Below are the code and all the weights of a small trained network. Each question names an input and a target symbol and asks about switching units off, where a switched-off unit gives its printed mean instead of its output.

import numpy as np


def w(rows, s, z=0):
    codes = np.array(rows[::2]) - 128.0
    scale = np.full(codes.shape[1], s)
    scale[-1] = z or s
    return codes * scale


def norm(h):
    return h / np.sqrt((h * h).mean(-1, keepdims=True) + 1e-5)


def f(y):
    return y / 2 * (1 + np.tanh(0.7978845608 * (y + 0.044715 * y**3)))


def softmax(a):
    e = np.exp(a - a.max(-1, keepdims=True))
    return e / e.sum(-1, keepdims=True)


def log_softmax(a):
    a = a - a.max(-1, keepdims=True)
    return a - np.log(np.exp(a).sum(-1, keepdims=True))


def net(x, mask):
    ids = ['ΓΠετψω'.index(c) for c in x.split()]
    T = len(ids)
    res = E[ids] + P[:T]
    u = 0
    for l in range(3):
        r = norm(res)
        for j in range(2):
            rows = slice(2 * j, 2 * j + 2)
            q, k, v = (r @ M[l][rows].T for M in (Q, K, V))
            z = softmax(np.where(np.tri(T) > 0, q @ k.T / 2**0.5, -1e9)) @ v
            o = O[l][rows]
            res = res + np.where(mask[u + j], z, o[:, -1]) @ o[:, :-1]
        u += 2
        y = f(norm(res) @ A[l][:, :-1].T + A[l][:, -1])
        res = res + np.where(mask[u : u + 4], y, B[l][:, -1]) @ B[l][:, :-1]
        u += 4
    return log_softmax(norm(res)[-1] @ U[:, :-1].T + U[:, -1])


Q, K, V, O, A, B = {}, {}, {}, {}, {}, {}
E = w([
[220,158,164],'Γ',
[147,150,178],'Π',
[160,141,187],'ε',
[102,163,98],'τ',
[5,96,173],'ψ',
[179,151,100],'ω',
],0.015)
P = w([
[89,140,103],'0',
[255,196,208],'1',
[77,92,32],'2',
[92,84,101],'3',
[127,117,134],'4',
[73,30,161],'5',
[161,120,192],'6',
[74,238,171],'7',
[141,134,162],'8',
[183,119,109],'9',
[137,136,158],'10',
[98,73,155],'11',
[155,112,170],'12',
],0.0094)
Q[0] = w([
[221,164,69],'0.h0',
[37,255,93],'0.h0',
[129,56,101],'0.h1',
[80,62,153],'0.h1',
],0.0081)
K[0] = w([
[176,244,88],'0.h0',
[87,253,60],'0.h0',
[75,132,86],'0.h1',
[105,2,126],'0.h1',
],0.0064)
V[0] = w([
[108,148,72],'0.h0',
[68,157,54],'0.h0',
[187,12,1],'0.h1',
[104,241,102],'0.h1',
],0.0078)
O[0] = w([
[222,101,175,99],'0.h0',
[141,95,254,74],'0.h0',
[119,220,124,3],'0.h1',
[132,221,170,174],'0.h1',
],0.008,0.0038)
A[0] = w([
[195,111,255,253],'0.n0',
[72,161,111,131],'0.n1',
[112,47,166,211],'0.n2',
[77,244,200,220],'0.n3',
],0.0099,0.0011)
B[0] = w([
[49,21,45,253],'0.n0',
[109,3,123,129],'0.n1',
[224,186,89,166],'0.n2',
[245,114,170,187],'0.n3',
],0.0057,0.007)
Q[1] = w([
[95,170,60],'1.h0',
[37,55,63],'1.h0',
[254,92,45],'1.h1',
[231,210,155],'1.h1',
],0.0051)
K[1] = w([
[156,37,201],'1.h0',
[65,119,243],'1.h0',
[87,82,101],'1.h1',
[31,88,144],'1.h1',
],0.011)
V[1] = w([
[97,83,77],'1.h0',
[2,128,225],'1.h0',
[187,213,108],'1.h1',
[164,88,79],'1.h1',
],0.0098)
O[1] = w([
[63,84,120,152],'1.h0',
[239,169,155,3],'1.h0',
[196,154,114,117],'1.h1',
[1,54,42,207],'1.h1',
],0.0094,0.0058)
A[1] = w([
[44,65,187,227],'1.n0',
[152,207,142,140],'1.n1',
[234,179,149,108],'1.n2',
[147,65,255,254],'1.n3',
],0.0092,0.0015)
B[1] = w([
[254,151,76,254],'1.n0',
[82,148,127,114],'1.n1',
[80,114,131,128],'1.n2',
[91,137,76,156],'1.n3',
],0.0091,0.0078)
Q[2] = w([
[10,181,233],'2.h0',
[2,62,81],'2.h0',
[100,151,96],'2.h1',
[55,228,195],'2.h1',
],0.0072)
K[2] = w([
[133,126,8],'2.h0',
[189,136,186],'2.h0',
[175,131,130],'2.h1',
[65,182,83],'2.h1',
],0.011)
V[2] = w([
[204,136,99],'2.h0',
[123,184,3],'2.h0',
[18,108,73],'2.h1',
[196,129,62],'2.h1',
],0.0065)
O[2] = w([
[190,241,2,163],'2.h0',
[30,192,157,206],'2.h0',
[96,110,79,208],'2.h1',
[81,170,39,253],'2.h1',
],0.0093,0.0037)
A[2] = w([
[164,119,110,173],'2.n0',
[11,98,150,174],'2.n1',
[14,254,123,253],'2.n2',
[156,151,90,79],'2.n3',
],0.0072,0.0028)
B[2] = w([
[250,223,189,160],'2.n0',
[253,152,136,189],'2.n1',
[136,168,248,253],'2.n2',
[3,136,233,145],'2.n3',
],0.0061,0.0045)
U = w([
[74,184,121,89],'Γ',
[80,63,152,68],'Π',
[85,74,141,47],'ε',
[174,50,145,240],'τ',
[247,161,68,43],'ψ',
[151,157,124,255],'ω',
],0.013,0.0041)

Each question gives the input, a string of symbols that net reads in full, and the target symbol t.
The units are the heads (2 rows each of Q, K, V and O) and the neurons (one row each of A and B). Each row of codes is followed by its name. A weight is (code - 128) times the scale printed after its matrix; where a second scale follows, it is the last column's (O, A, B and U).
mask holds one flag per unit, layer by layer, with each layer's heads first. A switched-off unit (its flag False) gives its mean, the last column of its rows in O or B, instead of its output. The means were averaged over made-up inputs and are rounded, as every weight is.
A unit's drop is (log p(t) with every unit on - log p(t) with that unit switched off) / (log p(t) with every unit on - log p(t) with every unit switched off).
The circuit of an input: a set's keep is (log p(t) with only the set's units on - log p(t) with every unit switched off) / (log p(t) with every unit on - log p(t) with every unit switched off). Starting from the 12 units with the biggest drops (on a tie, the unit counted first), units are removed one at a time, each time the one whose removal leaves the highest keep (on an exact tie, the one counted first), for as long as the keep stays at least 0.8.
units of the circuit, in order: the units of the circuit, biggest drop first
k most important neurons: the k neurons with the biggest drops, biggest first
k most important neurons of layer l: the k neurons of layer l with the biggest drops, biggest first
which heads matter: for each layer, one digit per head in row order, 1 if its drop is at least 0.15 and else 0, layers parted by /
input ψ Π ε, target ψ: units of the circuit, in order => [1.h0]
input Γ ψ τ ψ, target Γ: 2 most important neurons => [1.n3 0.n0]
input ψ ψ Γ ψ ε Γ, target ψ: units of the circuit, in order => [1.h0 0.h0]
input τ Γ Π ψ, target τ: units of the circuit, in order => [1.n0 0.h0 1.h1 2.h0]
input Γ Γ Γ ε ψ Γ Γ τ Γ ψ ω ε, target Γ: which heads matter => 10 / 00 / 10
input τ Γ ω ω, target τ: 2 most important neurons of layer 0 => [0.n2 0.n0]
input τ ω ω Γ, target τ: which heads matter => 11 / 11 / 11
input ω ψ ε Γ ψ Γ Γ ψ ω ψ, target ω: 2 most important neurons of layer 0 => [0.n3 0.n0]
input τ ε ε, target τ: 3 most important neurons => [1.n0 1.n2 0.n0]
input Γ τ ε Γ Π ψ, target Γ: units of the circuit, in order => [0.n0 0.h0 2.h0]
input τ τ Π ω, target τ: 2 most important neurons => [1.n0 1.n2]
input ω Π Γ ω ψ Γ, target ω: 3 most important neurons of layer 0 => [0.n3 0.n0 0.n2]
input ε τ Γ τ τ τ Γ Π Π Γ τ, target τ: which heads matter => 10 / 10 / 00
input Π ω Π Γ ε τ τ τ, target Π: 2 most important neurons => [0.n2 0.n3]
input τ Γ τ ε τ, target τ: which heads matter => 11 / 11 / 10
input ψ ω Γ Π, target ψ: 2 most important neurons => [0.n2 0.n0]
input ω τ τ τ Γ Γ τ ψ Γ ψ, target ψ: which heads matter => 11 / 00 / 00
input Γ Γ Γ, target Γ: 3 most important neurons => [0.n0 1.n0 2.n2]
input τ Γ Γ ε ε Γ τ ε, target τ: 2 most important neurons => [1.n0 0.n3]
input Γ τ ψ Γ τ τ, target Γ: 3 most important neurons => [1.n0 0.n0 0.n3]
input ψ ω Γ ω ψ Γ, target ψ: which heads matter => 11 / 11 / 00
input τ ε Γ τ ε ε ψ Γ Γ Γ, target τ: 3 most important neurons of layer 0 => [0.n0 0.n2 0.n3]
input τ ε Π, target τ: 3 most important neurons => [1.n0 1.n2 1.n3]
input ω Γ ε Γ τ ψ Γ τ Γ ω τ ψ ψ, target ψ: 2 most important neurons => [1.n0 0.n3]
input τ τ Γ Π, target τ: 4 most important neurons => [1.n0 1.n2 0.n0 1.n3]
input ψ Π Γ τ, target ψ: most important neuron => [1.n0]
input ψ ψ Π, target ψ: most important neuron => [0.n1]
